Here is a tiny trained network, its code and every weight. The questions are about switching its units off for an input and a class, where a switched-off unit gives its printed mean instead of its output.

import numpy as np


def w(rows, s, z=0):
    codes = np.array(rows[::2]) - 128.0
    scale = np.full(codes.shape[1], s)
    scale[-1] = z or s
    return codes * scale


def norm(h):
    return h / np.sqrt((h * h).mean(-1, keepdims=True) + 1e-5)


def f(y):
    return y / 2 * (1 + np.tanh(0.7978845608 * (y + 0.044715 * y**3)))


def log_softmax(a):
    a = a - a.max(-1, keepdims=True)
    return a - np.log(np.exp(a).sum(-1, keepdims=True))


def net(x, mask):
    res = np.array(x, float).reshape(1, 6) / 4 @ E
    u = 0
    for l in range(2):
        y = f(norm(res) @ A[l][:, :-1].T + A[l][:, -1])
        res = res + np.where(mask[u : u + 14], y, B[l][:, -1]) @ B[l][:, :-1]
        u += 14
    return log_softmax(norm(res)[-1] @ U[:, :-1].T + U[:, -1])


A, B = {}, {}
E = w([
[118,184,105,156,79,55,83,149],'x0',
[96,166,112,53,23,130,190,202],'x1',
[38,195,164,196,86,180,110,165],'x2',
[217,64,75,218,104,129,86,154],'x3',
[219,198,88,82,121,145,224,80],'x4',
[104,220,17,122,158,122,113,248],'x5',
],0.0016)
A[0] = w([
[125,220,59,115,62,140,155,182,17],'0.n0',
[151,236,75,91,163,164,167,84,129],'0.n1',
[120,116,142,51,47,105,149,119,24],'0.n2',
[133,204,55,143,69,107,151,207,23],'0.n3',
[160,153,85,207,115,120,86,129,3],'0.n4',
[158,140,60,97,72,112,204,170,84],'0.n5',
[202,76,84,114,104,180,160,176,144],'0.n6',
[206,80,111,232,106,152,124,66,97],'0.n7',
[72,255,106,72,163,62,172,121,104],'0.n8',
[133,131,28,119,47,180,134,230,109],'0.n9',
[113,134,62,198,204,124,76,149,56],'0.n10',
[68,191,121,129,61,179,158,180,90],'0.n11',
[164,124,198,61,68,178,242,72,79],'0.n12',
[227,86,80,79,186,56,163,99,103],'0.n13',
],0.0044,0.0029)
B[0] = w([
[228,176,170,89,173,86,106,224,181],'0.n0',
[164,123,87,195,117,182,176,129,217],'0.n1',
[116,60,207,86,107,48,86,124,124],'0.n2',
[205,191,149,113,106,128,125,252,186],'0.n3',
[116,129,140,44,129,142,148,144,117],'0.n4',
[93,209,132,179,150,126,93,98,193],'0.n5',
[72,125,122,174,159,158,144,36,210],'0.n6',
[226,91,201,141,149,161,145,181,221],'0.n7',
[180,99,160,182,100,208,81,116,219],'0.n8',
[186,155,31,101,133,138,136,89,243],'0.n9',
[104,105,145,43,85,67,65,143,179],'0.n10',
[180,124,122,61,180,80,133,90,198],'0.n11',
[99,135,112,79,82,101,47,200,246],'0.n12',
[104,157,92,101,165,28,140,44,250],'0.n13',
],0.0042,0.0021)
A[1] = w([
[41,119,137,143,85,93,115,174,52],'1.n0',
[44,75,155,171,136,149,100,163,20],'1.n1',
[211,209,82,83,80,147,162,221,4],'1.n2',
[117,84,206,95,100,159,103,177,39],'1.n3',
[149,188,105,168,146,193,203,116,12],'1.n4',
[101,131,92,184,108,231,141,144,120],'1.n5',
[94,95,213,151,115,206,135,148,53],'1.n6',
[152,97,191,146,27,160,82,171,54],'1.n7',
[164,193,71,119,140,106,128,65,140],'1.n8',
[140,78,59,174,136,140,155,145,111],'1.n9',
[110,111,121,1,68,136,199,78,74],'1.n10',
[101,219,85,162,111,120,104,173,60],'1.n11',
[125,146,65,151,122,192,95,98,140],'1.n12',
[152,47,109,124,87,107,77,142,127],'1.n13',
],0.0055,0.0022)
B[1] = w([
[201,177,79,178,189,155,117,111,137],'1.n0',
[188,179,90,148,98,114,108,148,154],'1.n1',
[170,196,14,255,191,177,53,127,253],'1.n2',
[228,74,200,151,42,133,104,120,158],'1.n3',
[123,108,185,101,225,170,160,157,147],'1.n4',
[50,193,160,9,176,114,180,149,147],'1.n5',
[122,165,127,115,22,84,135,143,163],'1.n6',
[139,73,228,33,84,180,59,198,173],'1.n7',
[87,136,163,171,53,130,90,163,216],'1.n8',
[127,180,249,104,129,144,191,99,140],'1.n9',
[71,115,111,68,159,91,78,195,149],'1.n10',
[191,104,198,190,194,209,63,189,170],'1.n11',
[106,187,239,102,93,130,170,175,161],'1.n12',
[77,194,158,64,157,189,182,181,171],'1.n13',
],0.0047,0.0037)
U = w([
[71,215,70,199,35,28,125,18,111],'0',
[51,21,22,211,92,232,232,214,2],'1',
[22,253,216,51,211,238,243,193,125],'2',
[193,33,250,39,29,192,24,233,201],'3',
[234,32,195,186,234,140,229,22,143],'4',
[29,29,27,11,211,19,79,103,162],'5',
[239,240,25,242,220,230,9,234,194],'6',
],0.0067,0.0057)

Each question gives the input, the list of numbers given to net, and the class t.
The units are the neurons (one row each of A and B). Each row of codes is followed by its name. A weight is (code - 128) times the scale printed after its matrix; where a second scale follows, it is the last column's (A, B and U).
mask holds one flag per neuron, layer by layer. A switched-off neuron (its flag False) gives its mean, the last column of its row in B, instead of its output. The means were averaged over made-up inputs and are rounded, as every weight is.
A unit's drop is (log p(t) with every unit on - log p(t) with that unit switched off) / (log p(t) with every unit on - log p(t) with every unit switched off).
unit that matters most: the unit with the biggest drop
top k neurons: the k neurons with the biggest drops, biggest first
top k neurons in layer l: the k neurons of layer l with the biggest drops, biggest first
drop when u is switched off: that unit's drop, to one decimal
input [-8,0,-5,-6,3,5], class 2: unit that matters most -> 0.n1
input [6,-8,8,0,-2,-1], class 3: top 2 neurons -> (0.n13, 1.n2)
input [5,1,8,-5,-4,-3], class 0: top 4 neurons in layer 0 -> (0.n12, 0.n7, 0.n3, 0.n11)
input [-5,-3,7,-4,-7,1], class 0: top 2 neurons in layer 0 -> (0.n12, 0.n3)
input [-7,-3,8,-6,-5,-3], class 0: top 3 neurons in layer 0 -> (0.n7, 0.n8, 0.n3)
input [2,-5,-3,-1,6,2], class 4: top 3 neurons in layer 0 -> (0.n1, 0.n13, 0.n12)
input [-4,-8,-5,-7,0,4], class 4: top 2 neurons -> (0.n12, 0.n1)
input [-1,1,-7,5,-2,6], class 0: top 2 neurons in layer 0 -> (0.n13, 0.n6)
input [-4,-8,-2,-7,5,-7], class 5: top 3 neurons -> (0.n12, 1.n10, 0.n8)
input [5,-5,-7,2,6,-3], class 4: top 3 neurons in layer 0 -> (0.n7, 0.n10, 0.n12)
input [3,0,-4,4,2,1], class 0: top 2 neurons in layer 1 -> (1.n8, 1.n2)
input [-2,5,-1,-5,7,-6], class 3: top 2 neurons in layer 0 -> (0.n12, 0.n9)
input [-3,-7,-2,-1,-4,0], class 4: top 2 neurons -> (0.n12, 1.n2)
input [-5,0,7,-2,0,1], class 2: unit that matters most -> 0.n3
input [5,-7,0,-5,7,-8], class 0: top 3 neurons in layer 0 -> (0.n12, 0.n10, 0.n13)
input [-5,7,3,-4,7,-3], class 6: top 3 neurons -> (1.n2, 0.n12, 0.n1)
input [-3,-5,4,5,-6,5], class 3: top 2 neurons in layer 0 -> (0.n13, 0.n10)
input [4,-5,6,-5,6,0], class 2: top 2 neurons -> (1.n5, 0.n1)
input [0,0,-5,1,1,4], class 0: top 2 neurons in layer 1 -> (1.n2, 1.n8)
input [-5,-5,4,2,4,0], class 2: top neuron -> (1.n5)
input [-1,3,-6,4,2,-8], class 5: top 2 neurons -> (0.n13, 0.n12)
input [-2,-1,4,-4,-6,-5], class 0: top 2 neurons in layer 1 -> (1.n6, 1.n11)
input [7,-8,5,-7,0,-8], class 0: top 2 neurons in layer 1 -> (1.n11, 1.n6)
input [5,-2,-8,6,6,0], class 4: top 2 neurons in layer 0 -> (0.n7, 0.n12)
input [-8,-1,3,-8,-8,3], class 0: drop when 1.n13 is switched off -> 0.2
input [4,5,7,-7,8,-2], class 6: drop when 1.n2 is switched off -> 0.5
input [7,-8,-7,-7,-2,-3], class 5: drop when 1.n3 is switched off -> 0.1
input [-4,-4,8,-2,2,-8], class 3: drop when 1.n11 is switched off -> 0.0
